[[ 45 -25 -35  25]
 [-32 -23  29  29]
 [  4  16  -9 -10]
 [-27 -52  27  66]
 [-63  17  21  59]
 [ 35 -51  53 -17]
 [-24  15   1   8]
 [-43  58  56 -70]
 [-23  -7  40  -6]
 [ -3 -30  19  18]
 [  5 -40  75 -38]
 [ 45 -38   6 -21]]
->
[[ 45 -25 -35  25]
 [  4  16  -9 -10]
 [-24  15   1   8]
 [ 45 -38   6 -21]
 [ -3 -30  19  18]
 [-63  17  21  59]
 [-27 -52  27  66]
 [-32 -23  29  29]
 [-23  -7  40  -6]
 [ 35 -51  53 -17]
 [-43  58  56 -70]
 [  5 -40  75 -38]]

[[-22 -32   8   3]
 [-10 -76  -2   3]
 [ 37  26 -17  16]
 [-23 -23  15 -24]
 [ 21   1 -12   3]]
->
[[ 37  26 -17  16]
 [ 21   1 -12   3]
 [-10 -76  -2   3]
 [-22 -32   8   3]
 [-23 -23  15 -24]]

[[ 13 -16  66   0 -17  11]
 [ 12 -14  65   0 -11  64]
 [ 15 -17  69  57 -13 -14]
 [ 10 -12  62  57  41 -74]
 [ 14 -16  68  57  26 -75]
 [ 12 -13  63   0  -3 -35]
 [ 15 -19  70  57  34  24]]
->
[[ 10 -12  62  57  41 -74]
 [ 12 -13  63   0  -3 -35]
 [ 12 -14  65   0 -11  64]
 [ 13 -16  66   0 -17  11]
 [ 14 -16  68  57  26 -75]
 [ 15 -17  69  57 -13 -14]
 [ 15 -19  70  57  34  24]]

[[  2   9 -13  13 -15]
 [ 21  17  -9  14  40]
 [  1  25  42 -10   7]
 [ -9  18  19   0  11]
 [-51  25  69 -23  -1]
 [ -8  18  21  -1  10]
 [ -2  14   4   6  -4]]
->
[[  2   9 -13  13 -15]
 [ 21  17  -9  14  40]
 [ -2  14   4   6  -4]
 [ -9  18  19   0  11]
 [ -8  18  21  -1  10]
 [  1  25  42 -10   7]
 [-51  25  69 -23  -1]]

[[-36   0 -15  17  10 -25  38  40   8  26 -11]
 [ 15  17  -1   7   1  17   1 -18  -6   1   4]
 [-57  -1  -6  47  -8 -64  64  14  -8  46  -8]
 [-40   5 -22  22  -1  -4  56  13 -31  49 -34]
 [-29 -21  11  -5  25 -52 -10  69  68 -32  27]]
->
[[-40   5 -22  22  -1  -4  56  13 -31  49 -34]
 [-36   0 -15  17  10 -25  38  40   8  26 -11]
 [-57  -1  -6  47  -8 -64  64  14  -8  46  -8]
 [ 15  17  -1   7   1  17   1 -18  -6   1   4]
 [-29 -21  11  -5  25 -52 -10  69  68 -32  27]]

[[  9 -10  -9 -19  20  -6   3 -16   2  12  19]
 [-42   5   4 -12   2  16   4 -10 -11   1  36]
 [-21 -15   3   8  18 -24   2   6  16   0 -24]
 [ -1  -7  -7 -13  -4   0   2 -17 -15   9 -29]
 [-69  15   5  10 -22 -21  11   2  16  10   6]
 [-30   9  -8  18   9  55  -5   1   5  -8 -13]
 [-15 -13  -3   0  27  16 -25   8  -3  -3   4]
 [ 71 -15   9   5  -5 -10  16 -17   5  -3   2]]
->
[[  9 -10  -9 -19  20  -6   3 -16   2  12  19]
 [-30   9  -8  18   9  55  -5   1   5  -8 -13]
 [ -1  -7  -7 -13  -4   0   2 -17 -15   9 -29]
 [-15 -13  -3   0  27  16 -25   8  -3  -3   4]
 [-21 -15   3   8  18 -24   2   6  16   0 -24]
 [-42   5   4 -12   2  16   4 -10 -11   1  36]
 [-69  15   5  10 -22 -21  11   2  16  10   6]
 [ 71 -15   9   5  -5 -10  16 -17   5  -3   2]]

[[  5  -2  15   9 -24   1   3]
 [ 22  29 -10 -28  20 -19  24]
 [ 12   9 -12  24  -9   5  13]
 [-37  28  -4  28 -21  12 -17]
 [ 13   0  -5  27  -3  32  20]
 [ 13 -60  32   3 -24 -11 -16]
 [ -6  35  22   7  30  15  -6]
 [ 22   0  14 -18  -2  -8  12]]
->
[[ 12   9 -12  24  -9   5  13]
 [ 22  29 -10 -28  20 -19  24]
 [ 13   0  -5  27  -3  32  20]
 [-37  28  -4  28 -21  12 -17]
 [ 22   0  14 -18  -2  -8  12]
 [  5  -2  15   9 -24   1   3]
 [ -6  35  22   7  30  15  -6]
 [ 13 -60  32   3 -24 -11 -16]]
---
[[-3 72 26]
 [ 4 33  8]]
->
[[ 4 33  8]
 [-3 72 26]]

[[  0  21 -21 -32]
 [-16  74 -30 -31]
 [-29   1 -39   0]
 [ 13 -51 -33   5]
 [-17 -24  81 -16]
 [ 35   7 -68 -12]
 [-32  64 -25 -27]
 [ -8 -34  70  -8]]
->
[[ -8 -34  70  -8]
 [  0  21 -21 -32]
 [-16  74 -30 -31]
 [-29   1 -39   0]
 [ 13 -51 -33   5]
 [-17 -24  81 -16]
 [ 35   7 -68 -12]
 [-32  64 -25 -27]]

[[ -8 -35  -2  12 -23 -42  17  31]
 [ -4 -27 -13 -10   1 -16   0  19]
 [  3 -30 -22   0  15  22  -9  13]
 [ -4  24   2 -34  18   5 -13 -17]
 [ -1  32  11 -11   0  10  -5 -19]
 [-44 -15  10 -16 -60 -72  17  29]]
->
[[-44 -15  10 -16 -60 -72  17  29]
 [ -8 -35  -2  12 -23 -42  17  31]
 [ -4 -27 -13 -10   1 -16   0  19]
 [  3 -30 -22   0  15  22  -9  13]
 [ -4  24   2 -34  18   5 -13 -17]
 [ -1  32  11 -11   0  10  -5 -19]]

[[-12   0  -6 -14  22   8   9  -9  -6  34  -4 -11  65]
 [-17   7  -7  -5  26  14  17  -5  -1  25   3 -13  65]
 [-14   2  -4 -15  23   9   9  -7  -2  34  -3 -13  67]
 [  1 -18  -4 -21  22   1   3 -14 -28  43 -16  -5  42]
 [  0 -17  -4 -22  21   2   4 -12 -28  44 -15  -4  41]]
->
[[  0 -17  -4 -22  21   2   4 -12 -28  44 -15  -4  41]
 [-12   0  -6 -14  22   8   9  -9  -6  34  -4 -11  65]
 [-17   7  -7  -5  26  14  17  -5  -1  25   3 -13  65]
 [-14   2  -4 -15  23   9   9  -7  -2  34  -3 -13  67]
 [  1 -18  -4 -21  22   1   3 -14 -28  43 -16  -5  42]]

[[ 11 -33   3 -13  -7   0   4   5]
 [ 36 -50   5   4 -38   6  31  -2]
 [ 50 -11  -3   8 -50   6  14   1]
 [ 45  13   5   1 -18 -10  23   1]
 [-51 -48   4  15  43   9 -15  -4]
 [-22 -59   4  -3  67 -10 -21   6]]
->
[[-22 -59   4  -3  67 -10 -21   6]
 [ 11 -33   3 -13  -7   0   4   5]
 [ 36 -50   5   4 -38   6  31  -2]
 [ 50 -11  -3   8 -50   6  14   1]
 [ 45  13   5   1 -18 -10  23   1]
 [-51 -48   4  15  43   9 -15  -4]]

[[-31  12   0  22  11 -15  33 -34  -2 -16 -21 -15  26  16]
 [ 35 -14  26   5 -16 -28   5 -37  -5  13  -5  19   0  59]
 [ 16  11  -1   9  14  11   1  -1  11   4  42 -22 -12 -14]]
->
[[ 16  11  -1   9  14  11   1  -1  11   4  42 -22 -12 -14]
 [-31  12   0  22  11 -15  33 -34  -2 -16 -21 -15  26  16]
 [ 35 -14  26   5 -16 -28   5 -37  -5  13  -5  19   0  59]]
